a =
26; 1; -2; 23; 0; -23; 0; -23; 14; 0
-24; -2; 2; -20; 0; 21; 0; 21; -12; 0
23; 2; -2; 20; 0; -21; 0; -21; 12; 0
-25; -1; 1; -22; 0; 22; 0; 23; -14; 0
-29; -4; 8; -31; -6; 23; 10; 28; -15; 7
33; 5; -8; 32; 6; -27; -9; -31; 16; -6
-32; -5; 7; -32; -6; 27; 9; 31; -16; 6
-26; -3; 6; -27; -5; 22; 8; 25; -14; 5
-42; -4; 6; -41; -4; 36; 7; 40; -22; 4
38; 3; -5; 39; 4; -33; -7; -37; 22; -4
-39; -4; 6; -37; -4; 34; 7; 37; -21; 4
39; 3; -6; 38; 4; -34; -7; -37; 21; -4
Indices start at 1.
(1, 1) => 26
(5, 7) => 10
(3, 7) => 0
(5, 6) => 23
(7, 1) => -32
(12, 2) => 3
(3, 6) => -21
(10, 5) => 4
(1, 5) => 0
(6, 1) => 33
(11, 4) => -37
(8, 7) => 8
(7, 6) => 27
(8, 3) => 6
(3, 8) => -21
(1, 6) => -23
(5, 2) => -4
(9, 5) => -4
(1, 2) => 1
(11, 3) => 6
(8, 10) => 5
(10, 7) => -7
(6, 7) => -9
(11, 2) => -4
(9, 4) => -41
(2, 10) => 0
(9, 3) => 6
(7, 3) => 7
(7, 2) => -5
(9, 2) => -4
(8, 9) => -14
(10, 1) => 38
(10, 3) => -5
(2, 8) => 21

B =
-41; -20; 29; -28; -23; -13; 6; -13; -28; 45; -25; -30; 4; -29; -2; 32
8; 8; 21; 10; 12; 40; 15; 3; 13; 0; 0; 8; -3; 8; 18; 1
8; 8; 23; 11; 13; 41; 16; 3; 14; 0; 0; 8; -3; 8; 19; 1
8; 7; 22; 10; 12; 39; 15; 3; 13; 0; 0; 8; -3; 8; 18; 1
8; 7; 22; 10; 12; 40; 15; 3; 13; 0; 0; 8; -3; 8; 18; 1
-41; -22; 11; -31; -29; -37; -5; -13; -33; 42; -23; -31; 5; -30; -13; 28
8; 8; 22; 10; 12; 40; 16; 3; 13; 0; 0; 8; -3; 8; 19; 1
-14; -3; 39; -4; 1; 37; 20; -4; 0; 23; -13; -8; -2; -7; 19; 18
7; 7; 21; 9; 11; 37; 15; 3; 12; 0; 0; 7; -3; 7; 17; 1
7; 7; 20; 9; 11; 36; 14; 3; 12; 0; 0; 7; -3; 7; 16; 1
-40; -20; 20; -29; -25; -24; 1; -13; -30; 43; -24; -30; 4; -29; -7; 30
8; 8; 23; 11; 13; 41; 16; 3; 14; 0; 0; 8; -3; 8; 19; 1
Rows and columns are counted from 1.
(1, 1) => -41
(4, 13) => -3
(2, 2) => 8
(4, 9) => 13
(9, 1) => 7
(12, 8) => 3
(6, 6) => -37
(8, 13) => -2
(4, 1) => 8
(11, 12) => -30
(11, 11) => -24
(7, 14) => 8
(7, 16) => 1
(8, 2) => -3
(6, 5) => -29
(7, 5) => 12
(1, 6) => -13
(9, 3) => 21
(1, 2) => -20
(9, 5) => 11
(3, 2) => 8
(7, 10) => 0
(9, 7) => 15
(8, 14) => -7
(6, 1) => -41
(4, 6) => 39
(4, 12) => 8
(4, 10) => 0
(11, 7) => 1
(11, 14) => -29
(10, 12) => 7
(8, 5) => 1
(1, 12) => -30
(3, 16) => 1
(10, 7) => 14
(6, 9) => -33
(5, 10) => 0

A =
3167  2458  2417  8036  7108  8104  8013
3191  2497  2434  7989  7084  8081  7973
7357  8045  8109  2572  3478  2478  2598
3178  2474  2440  8014  7096  8081  7990
3176  2478  2421  7986  7077  8172  7993
7347  8119  8219  2534  3507  2296  2523
7302  8068  8197  2591  3547  2342  2590
3212  2476  2411  7991  7042  8170  7966
6881  7762  8142  2893  4026  2454  2906
Indices start at 1.
row 1 col 1 => 3167
row 4 col 1 => 3178
row 1 col 4 => 8036
row 3 col 4 => 2572
row 5 col 3 => 2421
row 6 col 1 => 7347
row 5 col 5 => 7077
row 9 col 1 => 6881
row 9 col 6 => 2454
row 6 col 3 => 8219
row 7 col 4 => 2591
row 2 col 7 => 7973
row 9 col 3 => 8142
row 2 col 4 => 7989
row 7 col 3 => 8197
row 6 col 6 => 2296
row 9 col 5 => 4026
row 8 col 6 => 8170
row 4 col 5 => 7096
row 5 col 4 => 7986
row 1 col 2 => 2458
row 9 col 4 => 2893
row 8 col 7 => 7966
row 3 col 2 => 8045
row 2 col 2 => 2497
row 9 col 7 => 2906

M =
-41; 25; 38; 44; -37; -19; -43; -36
-42; 25; 38; 44; -37; -19; -43; -37
Indices start at 1.
(1, 1) = -41
(1, 3) = 38
(1, 6) = -19
(2, 8) = -37
(2, 4) = 44
(2, 3) = 38
(1, 8) = -36

grid =
[[ 31  13 -41  19  14 -16 -16   6  17 -43  24  24  -9  22 -10 -32]
 [ 16   8   7  15  13  29   8   4  17 -16   8  14  -4  12  12 -12]
 [-21 -12  -2 -17 -15 -29  -7  -6 -18  20  -9 -15   4 -15 -11  11]
 [ 35  15 -43  22  17 -15 -18  14  19 -46  26  26   3  24 -12 -32]
 [ 23  13   0  17  16  26   6   8  18 -17  10  17  -3  17  10 -12]
 [-21  -4  39 -10  -3  19  16   0  -7  34 -16 -12   0 -12  13  24]
 [-25 -15   3 -20 -18 -28  -5 -11 -20  20 -12 -18   2 -19 -11  12]
 [-32 -14  41 -19 -14  19  17 -11 -17  42 -24 -22  -3 -22  11  32]]
Indices start at 1.
row 1 col 1 -> 31
row 8 col 9 -> -17
row 5 col 14 -> 17
row 2 col 10 -> -16
row 1 col 15 -> -10
row 7 col 13 -> 2
row 3 col 13 -> 4
row 5 col 2 -> 13
row 6 col 8 -> 0
row 4 col 9 -> 19
row 7 col 14 -> -19
row 7 col 10 -> 20
row 8 col 4 -> -19
row 6 col 16 -> 24
row 6 col 11 -> -16
row 8 col 5 -> -14
row 6 col 3 -> 39
row 1 col 14 -> 22
row 1 col 5 -> 14
row 4 col 13 -> 3
row 2 col 7 -> 8
row 8 col 1 -> -32
row 8 col 11 -> -24
row 1 col 12 -> 24
row 2 col 11 -> 8
row 7 col 4 -> -20
row 1 col 11 -> 24
row 3 col 14 -> -15
row 2 col 16 -> -12
row 2 col 4 -> 15
row 3 col 2 -> -12
row 6 col 6 -> 19
row 1 col 7 -> -16

x =
array([[ 0.02, -0.01,  0.02, -0.01,  0.21, -0.19,  0.20,  0.17,  0.22,
        -0.20,  0.22, -0.22],
       [ 0.19, -0.16,  0.17, -0.17, -0.17,  0.20, -0.21, -0.17, -0.23,
         0.23, -0.23,  0.25],
       [ 0.00,  0.01,  0.00,  0.00, -0.20,  0.20, -0.20, -0.16, -0.22,
         0.22, -0.22,  0.24],
       [-0.16,  0.15, -0.15,  0.15,  0.13, -0.15,  0.16,  0.13,  0.17,
        -0.15,  0.17, -0.17],
       [ 0.00,  0.00,  0.00,  0.01,  0.21, -0.19,  0.20,  0.17,  0.22,
        -0.21,  0.22, -0.23]])
Indices start at 1.
row 1 col 1: 0.02
row 5 col 2: 0.00
row 5 col 9: 0.22
row 4 col 12: -0.17
row 4 col 9: 0.17
row 2 col 9: -0.23
row 2 col 3: 0.17
row 2 col 10: 0.23
row 3 col 1: 0.00
row 4 col 8: 0.13
row 4 col 3: -0.15
row 4 col 5: 0.13
row 5 col 10: -0.21
row 2 col 5: -0.17
row 5 col 6: -0.19
row 4 col 10: -0.15
row 1 col 10: -0.20
row 2 col 8: -0.17
row 1 col 2: -0.01
row 4 col 2: 0.15
row 5 col 1: 0.00
row 5 col 12: -0.23
row 3 col 7: -0.20
row 3 col 8: -0.16
row 2 col 7: -0.21
row 2 col 12: 0.25
row 2 col 1: 0.19
row 4 col 4: 0.15
row 1 col 8: 0.17

arr =
7.9,4.5,1.9,19.6
-6.3,-15.6,10.4,-6.2
Rows and columns are counted from 1.
row 1 col 1 => 7.9
row 2 col 4 => -6.2
row 1 col 2 => 4.5
row 2 col 2 => -15.6
